How the nodes are linked:
m: s256->s153, s585->s894, s740->s35, s695->s318, s759->s311, s121->s744, s17->s529, s144->s327, s370->s674, s213->s387, s159->s46, s854->s551, s625->s164, s29->s649, s458->s788, s649->s812, s455->s979, s599->s993, s146->s822, s268->s825, s35->s397, s674->s467, s483->s438, s677->s320, s845->s403, s311->s807, s286->s695, s312->s856, s327->s489, s709->s230, s807->s677, s868->s925, s304->s370, s153->s109, s46->s218, s475->s625, s952->s800, s74->s458, s364->s969, s843->s868, s551->s29, s856->s162, s580->s268, s438->s256, s812->s599, s484->s585, s964->s270, s925->s199, s395->s845, s993->s267, s241->s519, s397->s843, s489->s14, s218->s930, s318->s126, s403->s95, s95->s759, s800->s17, s837->s304, s744->s364, s164->s709, s431->s964, s519->s286, s930->s854, s109->s395, s270->s213, s703->s495, s848->s159, s14->s121, s782->s748, s162->s703, s584->s455, s822->s782, s495->s144, s320->s580, s748->s312, s467->s740, s529->s475, s894->s146, s979->s377, s267->s837, s230->s483, s593->s74, s969->s431, s377->s915, s387->s593, s825->s484, s915->s848, s788->s584, s199->s639, s477->s241, s126->s952, s639->s477
n: s256->s979, s585->s837, s740->s782, s695->s744, s759->s930, s121->s519, s17->s270, s144->s199, s370->s894, s213->s17, s159->s395, s854->s759, s625->s593, s29->s807, s458->s164, s649->s677, s455->s483, s599->s580, s146->s370, s268->s599, s35->s748, s674->s146, s483->s584, s677->s29, s845->s159, s311->s854, s286->s121, s312->s35, s327->s639, s709->s458, s807->s551, s868->s162, s304->s585, s153->s377, s46->s845, s475->s387, s952->s431, s74->s625, s364->s695, s843->s856, s551->s311, s856->s397, s580->s812, s438->s455, s812->s320, s484->s267, s964->s952, s925->s703, s395->s848, s993->s268, s241->s489, s397->s312, s489->s477, s218->s403, s318->s364, s403->s46, s95->s218, s800->s964, s837->s484, s744->s286, s164->s74, s431->s126, s519->s14, s930->s95, s109->s915, s270->s800, s703->s868, s848->s109, s14->s241, s782->s467, s162->s843, s584->s230, s822->s674, s495->s925, s320->s649, s748->s740, s467->s822, s529->s213, s894->s304, s979->s438, s267->s825, s230->s788, s593->s475, s969->s318, s377->s256, s387->s529, s825->s993, s915->s153, s788->s709, s199->s495, s477->s327, s126->s969, s639->s144
q: s256->s377, s585->s304, s740->s748, s695->s364, s759->s854, s121->s286, s17->s213, s144->s639, s370->s146, s213->s529, s159->s845, s854->s311, s625->s74, s29->s677, s458->s709, s649->s320, s455->s438, s599->s268, s146->s674, s268->s993, s35->s312, s674->s822, s483->s455, s677->s649, s845->s46, s311->s551, s286->s744, s312->s397, s327->s477, s709->s788, s807->s29, s868->s703, s304->s894, s153->s915, s46->s403, s475->s593, s952->s964, s74->s164, s364->s318, s843->s162, s551->s807, s856->s843, s580->s599, s438->s979, s812->s580, s484->s837, s964->s800, s925->s495, s395->s159, s993->s825, s241->s14, s397->s856, s489->s241, s218->s95, s318->s969, s403->s218, s95->s930, s800->s270, s837->s585, s744->s695, s164->s458, s431->s952, s519->s121, s930->s759, s109->s848, s270->s17, s703->s925, s848->s395, s14->s519, s782->s740, s162->s868, s584->s483, s822->s467, s495->s199, s320->s812, s748->s35, s467->s782, s529->s387, s894->s370, s979->s256, s267->s484, s230->s584, s593->s625, s969->s126, s377->s153, s387->s475, s825->s267, s915->s109, s788->s230, s199->s144, s477->s489, s126->s431, s639->s327
v: s256->s915, s585->s370, s740->s312, s695->s969, s759->s551, s121->s695, s17->s387, s144->s477, s370->s822, s213->s475, s159->s403, s854->s807, s625->s458, s29->s320, s458->s230, s649->s580, s455->s256, s599->s825, s146->s467, s268->s267, s35->s856, s674->s782, s483->s979, s677->s812, s845->s218, s311->s29, s286->s364, s312->s843, s327->s241, s709->s584, s807->s649, s868->s495, s304->s146, s153->s848, s46->s95, s475->s74, s952->s270, s74->s709, s364->s126, s843->s703, s551->s677, s856->s868, s580->s993, s438->s377, s812->s268, s484->s304, s964->s17, s925->s144, s395->s46, s993->s484, s241->s121, s397->s162, s489->s519, s218->s759, s318->s431, s403->s930, s95->s854, s800->s213, s837->s894, s744->s318, s164->s788, s431->s800, s519->s744, s930->s311, s109->s159, s270->s529, s703->s199, s848->s845, s14->s286, s782->s35, s162->s925, s584->s438, s822->s740, s495->s639, s320->s599, s748->s397, s467->s748, s529->s593, s894->s674, s979->s153, s267->s585, s230->s455, s593->s164, s969->s952, s377->s109, s387->s625, s825->s837, s915->s395, s788->s483, s199->s327, s477->s14, s126->s964, s639->s489

In the rows, 169 means zero.

The rows follow the links: the fewer symbols apart two nodes are, the more alike their rows tend to be.

Each row is also shifted at random along 9 hidden directions that mean nothing.

Row, then node:
159 154 170 182 133 163 170 211 156 128 159 180 162 177 189 153 163 166 156 182 152 138 148 211 170 178 183 199 181 112 147 194 188 163 186 181 193 209 153 179 166 -> s969
132 143 163 161 201 152 149 186 182 153 178 181 142 176 183 187 211 181 205 147 187 178 173 164 179 157 201 131 172 159 159 172 179 162 171 186 142 157 180 175 193 -> s759
204 185 150 170 165 172 192 205 208 179 173 189 161 180 203 137 139 142 134 189 140 133 184 183 158 192 151 198 172 177 154 189 155 183 168 185 188 210 194 169 167 -> s364
196 188 184 198 145 179 184 131 168 191 163 148 162 180 130 196 164 201 186 177 163 190 171 171 167 174 123 167 197 172 187 170 173 175 165 147 173 135 128 182 140 -> s782
216 185 185 126 219 176 147 150 182 224 193 193 154 159 180 164 167 157 145 154 185 168 187 161 182 150 177 163 147 208 145 152 142 168 147 175 143 168 214 177 199 -> s46
185 187 177 158 216 157 110 135 87 172 123 167 138 206 130 222 214 201 181 175 195 168 103 231 191 161 188 184 177 124 106 208 171 197 133 109 180 134 154 168 193 -> s825
212 148 157 165 217 169 166 208 162 120 179 166 196 128 184 151 169 162 176 160 154 170 155 145 179 183 170 124 107 152 181 173 144 147 241 158 196 203 148 139 146 -> s800
155 138 164 171 176 168 182 112 105 200 161 151 190 173 151 172 156 156 182 182 170 188 155 131 178 210 141 175 167 205 218 132 148 206 108 150 163 144 187 147 149 -> s467
195 188 183 175 131 197 164 143 177 192 159 195 181 181 152 205 175 177 199 190 212 153 218 193 177 156 199 183 196 201 192 113 207 188 194 170 137 144 198 185 175 -> s320
38 145 131 212 166 159 184 180 182 154 152 177 165 215 178 167 138 176 177 208 158 173 175 171 129 216 125 150 190 201 175 177 155 172 159 180 186 177 165 144 142 -> s639
180 152 183 193 160 166 136 177 170 145 173 137 175 185 181 144 134 148 182 203 212 182 155 154 132 188 136 187 164 155 179 193 199 151 161 183 182 213 164 137 167 -> s270
177 144 146 195 171 157 195 152 158 162 155 143 164 185 152 190 196 182 213 164 162 193 157 139 161 191 171 160 197 175 198 180 192 193 148 177 163 133 154 158 154 -> s674
162 165 153 146 204 154 181 171 192 155 214 134 178 135 165 165 169 180 171 146 196 211 173 160 176 117 198 131 150 160 176 179 150 141 169 165 142 172 185 188 184 -> s848
239 214 230 146 193 181 99 135 164 222 179 169 132 187 154 191 176 193 140 178 219 183 142 205 158 119 162 199 188 152 101 203 190 140 127 155 153 169 162 177 192 -> s845
150 132 173 165 141 157 172 160 99 158 150 197 172 178 167 172 173 178 143 179 121 156 135 198 193 190 165 170 172 147 166 148 137 166 145 160 192 164 149 166 144 -> s868
180 240 177 162 186 197 188 177 225 224 196 137 185 132 187 127 136 131 139 166 175 168 186 131 149 168 149 224 156 193 177 204 192 192 179 176 181 206 183 162 169 -> s387
146 220 168 181 215 194 156 199 233 176 173 157 182 152 174 153 141 162 167 173 176 166 194 147 147 177 126 150 122 191 161 202 161 156 244 153 195 195 143 144 157 -> s17
179 174 160 194 134 172 213 136 113 170 155 154 192 166 141 194 181 199 164 161 149 158 134 208 180 151 188 198 208 136 173 177 169 177 169 147 177 145 147 186 145 -> s748
134 257 140 173 175 198 197 188 182 178 139 173 179 153 176 188 197 185 149 203 137 165 159 223 145 169 208 215 214 144 134 194 209 182 191 144 198 194 127 145 126 -> s14
246 193 208 135 118 180 153 127 104 195 144 181 170 168 160 180 199 162 132 199 126 194 140 192 188 187 181 224 205 145 177 125 200 196 81 149 190 165 136 151 142 -> s856
144 176 149 202 171 182 214 125 126 218 163 165 187 179 144 184 136 185 158 159 160 132 146 179 174 177 135 197 180 191 168 181 128 192 177 151 172 140 182 180 146 -> s740
164 144 187 184 131 152 148 165 182 132 145 168 130 206 146 197 207 187 216 170 162 205 196 159 189 184 140 131 187 150 204 146 194 185 150 163 165 125 118 188 172 -> s304
109 178 194 152 196 157 110 177 215 163 179 144 148 179 172 154 178 164 175 163 180 228 174 125 148 162 142 133 142 177 156 202 190 144 144 173 174 170 135 143 195 -> s455
185 133 152 183 146 159 190 185 169 137 157 188 173 180 189 167 186 175 178 191 126 193 176 155 149 207 165 138 192 173 200 139 179 158 147 192 182 180 140 144 132 -> s199
88 156 196 161 125 127 102 183 210 123 172 128 138 212 154 135 126 151 154 190 200 229 175 173 154 150 128 157 157 153 157 194 180 144 109 173 182 182 151 177 221 -> s709
140 160 127 194 162 168 219 195 192 124 177 162 186 158 172 168 142 186 168 200 148 181 183 194 160 176 158 130 172 161 197 156 146 156 199 155 185 193 156 176 122 -> s241
232 171 118 177 189 190 188 162 116 166 143 200 215 164 184 184 163 178 158 210 161 142 143 200 138 199 200 167 172 197 156 151 158 157 195 157 189 198 183 110 124 -> s489
218 122 146 178 186 135 164 170 143 148 155 172 151 201 185 164 174 173 168 197 142 202 133 151 147 212 140 134 181 168 163 177 154 160 97 176 185 178 151 131 150 -> s925
183 224 159 166 150 176 191 219 254 152 163 173 154 171 179 155 157 172 138 200 135 186 221 200 163 171 141 160 179 163 178 166 170 173 177 161 193 195 134 183 150 -> s744
92 179 234 164 205 196 148 125 120 228 182 186 160 145 160 196 205 178 186 150 205 136 148 163 205 161 169 199 165 151 168 152 180 187 193 155 150 155 179 186 161 -> s807
292 198 201 144 189 178 116 133 191 186 154 169 147 186 137 200 173 183 193 210 216 226 215 179 186 170 138 126 156 202 195 108 169 183 136 125 150 138 160 178 172 -> s580
160 191 211 133 167 183 149 166 199 197 184 196 147 160 173 176 187 172 154 151 180 165 200 179 199 131 183 165 162 175 152 144 169 160 173 175 145 158 181 203 186 -> s403

In each set, the symbols that take the first to the second take the third to the fourth, perhaps in another order. Give the fourth.
Answer with the node's name.
139 166 192 185 196 186 170 145 150 217 154 212 161 178 151 191 173 179 184 141 149 117 182 140 201 205 114 155 138 202 176 151 128 195 221 151 168 119 163 181 160
: 113 186 188 209 93 175 189 187 206 161 151 196 136 208 152 184 161 207 151 169 117 141 187 212 162 165 116 173 213 145 149 186 166 147 194 177 188 147 104 213 149
:: 166 201 225 151 207 192 146 158 199 206 211 159 172 120 165 163 182 184 163 131 177 193 172 127 177 131 141 144 131 164 177 175 167 130 220 170 159 172 126 173 155
: s854

177 168 163 176 200 175 127 201 177 150 146 200 162 193 186 157 142 162 158 191 165 133 168 185 149 201 136 150 131 184 127 189 148 149 222 158 199 201 161 133 174
: 139 169 145 206 162 159 142 228 240 113 151 160 151 212 180 154 140 168 196 199 184 182 192 172 112 190 135 136 168 178 151 208 194 141 202 182 188 198 141 140 179
:: 57 200 160 175 149 162 205 181 192 176 150 175 150 183 158 172 178 182 137 165 101 172 176 191 185 179 135 173 183 154 163 183 147 194 150 149 196 146 123 196 152
: s868

194 136 188 171 170 157 130 132 126 179 137 196 146 214 151 188 170 162 185 178 181 156 169 172 195 202 135 156 154 197 166 142 148 200 136 145 162 130 179 171 193
: 110 223 178 183 106 211 229 145 202 223 158 182 190 156 148 180 173 172 165 161 129 155 226 152 186 181 150 202 197 202 223 117 188 203 196 168 168 132 145 195 135
:: 167 199 195 188 210 179 207 197 243 188 209 150 128 134 176 193 243 205 218 121 167 182 191 139 183 133 175 146 194 119 178 207 195 171 222 193 135 151 130 217 152
: s268

260 153 194 169 193 163 142 145 164 186 151 183 143 199 159 182 191 173 197 166 157 189 185 126 182 204 126 136 160 192 192 147 163 195 141 158 162 129 150 161 170
: 271 174 186 173 120 170 168 122 145 180 154 159 173 195 133 186 151 184 163 205 169 209 171 177 162 179 133 171 199 183 203 136 169 170 116 145 173 146 143 167 146
:: 200 101 137 206 144 155 201 151 106 135 149 166 186 182 161 193 194 180 221 152 171 159 140 155 171 196 214 169 197 163 200 164 187 183 166 188 160 140 181 156 166
: s397

105 189 183 148 192 174 163 137 129 216 194 146 181 147 163 174 171 167 150 155 211 168 130 179 164 127 212 220 187 156 137 197 184 163 136 168 151 174 207 171 189
: 236 153 127 141 194 145 174 186 179 133 184 158 175 158 183 182 201 176 177 153 188 204 170 187 166 124 259 138 171 165 151 174 179 146 148 182 143 171 206 173 204
:: 209 185 143 168 164 146 216 172 174 162 164 125 153 170 161 169 198 184 156 167 119 219 149 173 175 167 169 175 211 128 180 198 174 195 102 160 183 155 136 183 150
: s162

157 197 142 201 147 172 215 207 239 140 173 149 164 170 181 171 171 191 180 204 143 206 201 179 138 172 149 152 210 153 195 182 191 161 177 179 180 192 121 171 119
: 183 173 107 196 163 163 212 218 210 145 162 190 181 188 189 153 122 166 144 190 154 123 186 215 144 179 167 167 173 186 146 193 137 165 203 178 184 193 199 179 168
:: 184 111 187 217 138 135 186 175 192 147 183 137 119 216 153 168 170 182 213 151 176 186 173 148 185 176 112 151 203 136 206 195 169 185 132 194 150 132 153 227 182
: s822

211 173 156 171 173 188 189 157 162 199 201 183 204 146 172 179 146 179 158 136 202 125 168 184 160 117 221 181 170 198 139 170 151 133 220 196 136 170 229 181 192
: 209 206 230 166 179 209 172 123 162 264 186 179 164 148 175 190 193 161 186 167 209 144 181 148 180 167 172 230 204 178 188 145 213 206 159 187 133 160 196 184 156
:: 180 151 143 174 148 155 184 227 183 100 166 179 168 163 189 153 165 167 155 179 134 160 173 208 182 171 184 149 161 124 166 180 158 156 200 170 193 200 151 187 163
: s74

163 211 131 206 224 182 230 165 149 244 158 195 160 183 176 177 163 193 124 131 105 82 114 198 161 175 149 214 189 173 86 256 112 185 202 165 189 155 177 178 155
: 227 214 148 175 165 171 186 193 228 204 149 194 135 203 189 174 191 176 151 179 104 175 197 166 142 193 141 171 206 199 145 182 179 174 146 184 185 162 126 149 147
:: 201 189 168 139 134 172 114 171 162 157 141 178 193 192 168 151 138 138 136 194 189 172 175 187 145 164 203 197 150 201 140 157 193 158 144 162 186 190 195 129 220
: s709

180 130 188 156 178 164 204 157 128 208 189 187 171 149 203 137 167 139 140 165 111 155 142 122 192 217 131 192 169 167 201 145 136 195 110 192 179 185 176 157 130
: 137 224 187 179 128 207 201 173 186 180 163 194 186 146 160 172 146 184 134 202 140 140 191 218 171 166 147 187 178 151 175 144 161 158 226 149 195 188 132 187 116
:: 178 223 160 127 230 190 136 152 174 192 172 166 186 141 161 187 196 182 164 161 192 203 167 169 151 137 219 150 148 197 138 167 185 144 178 146 156 166 173 131 181
: s930

153 142 187 180 171 179 176 161 151 177 184 185 166 160 179 190 206 176 211 150 200 148 176 160 184 159 208 173 189 163 187 151 195 173 194 194 135 156 196 185 165
: 119 191 179 165 206 192 143 173 210 192 157 210 150 177 173 204 210 190 208 161 184 156 212 162 169 168 184 134 163 195 150 153 184 165 218 173 144 146 164 165 174
:: 234 143 197 174 141 178 163 153 174 175 206 156 194 150 171 160 151 174 182 151 207 175 178 144 152 137 184 164 164 183 185 154 181 114 201 208 141 176 190 168 174
: s256

125 145 147 144 180 144 161 182 122 123 156 159 180 168 175 151 148 150 131 209 158 185 142 212 189 194 169 169 146 141 172 156 136 182 118 133 200 203 179 158 161
: 113 162 144 163 190 156 146 199 160 145 140 193 168 193 183 152 137 153 143 202 158 145 157 201 162 205 153 166 138 175 136 179 136 177 168 152 200 200 180 142 181
:: 278 163 140 160 214 168 198 124 105 211 166 165 195 162 155 174 153 173 141 168 145 164 132 163 180 193 154 170 156 197 169 165 111 189 135 138 175 152 189 150 147
: s856

214 173 184 184 201 172 141 195 194 177 167 196 151 192 184 149 124 159 137 186 158 128 166 181 158 198 97 159 135 179 126 200 124 154 195 161 197 196 167 164 167
: 142 180 212 178 202 181 169 183 175 198 196 155 174 140 189 126 145 137 156 162 167 145 151 128 170 192 113 200 141 148 181 200 163 179 195 176 194 211 159 156 149
:: 145 178 186 164 152 173 204 157 155 178 174 169 168 150 147 186 185 175 179 147 167 145 182 192 228 146 196 194 179 142 199 149 159 212 182 155 154 138 186 235 173
: s837

207 145 200 184 139 185 178 157 154 183 173 203 171 167 180 165 157 174 165 189 140 160 174 158 163 203 125 159 178 172 196 131 161 152 176 188 178 180 143 160 114
: 216 150 183 164 141 150 147 200 173 125 166 168 152 190 187 139 143 151 148 207 165 179 165 193 164 183 139 170 169 140 170 172 167 162 138 172 194 211 159 170 165
:: 66 168 212 169 161 157 177 195 209 173 199 164 125 156 180 173 218 180 191 130 169 173 180 163 206 129 184 174 198 111 175 188 194 173 164 201 138 162 155 233 179
: s268

200 189 185 122 184 171 157 158 173 178 195 159 172 134 167 178 197 177 154 152 187 202 174 180 189 118 210 159 161 156 169 150 168 153 150 159 149 171 180 187 186
: 136 213 228 145 151 202 135 182 238 168 159 210 139 157 162 207 235 194 205 166 172 200 249 164 190 149 171 118 171 170 190 103 217 156 221 166 144 139 111 194 159
:: 145 218 175 166 171 190 163 180 166 180 126 209 154 183 168 196 216 202 148 179 104 164 160 203 163 191 164 161 182 157 126 176 177 163 186 143 205 152 98 144 140
: s241

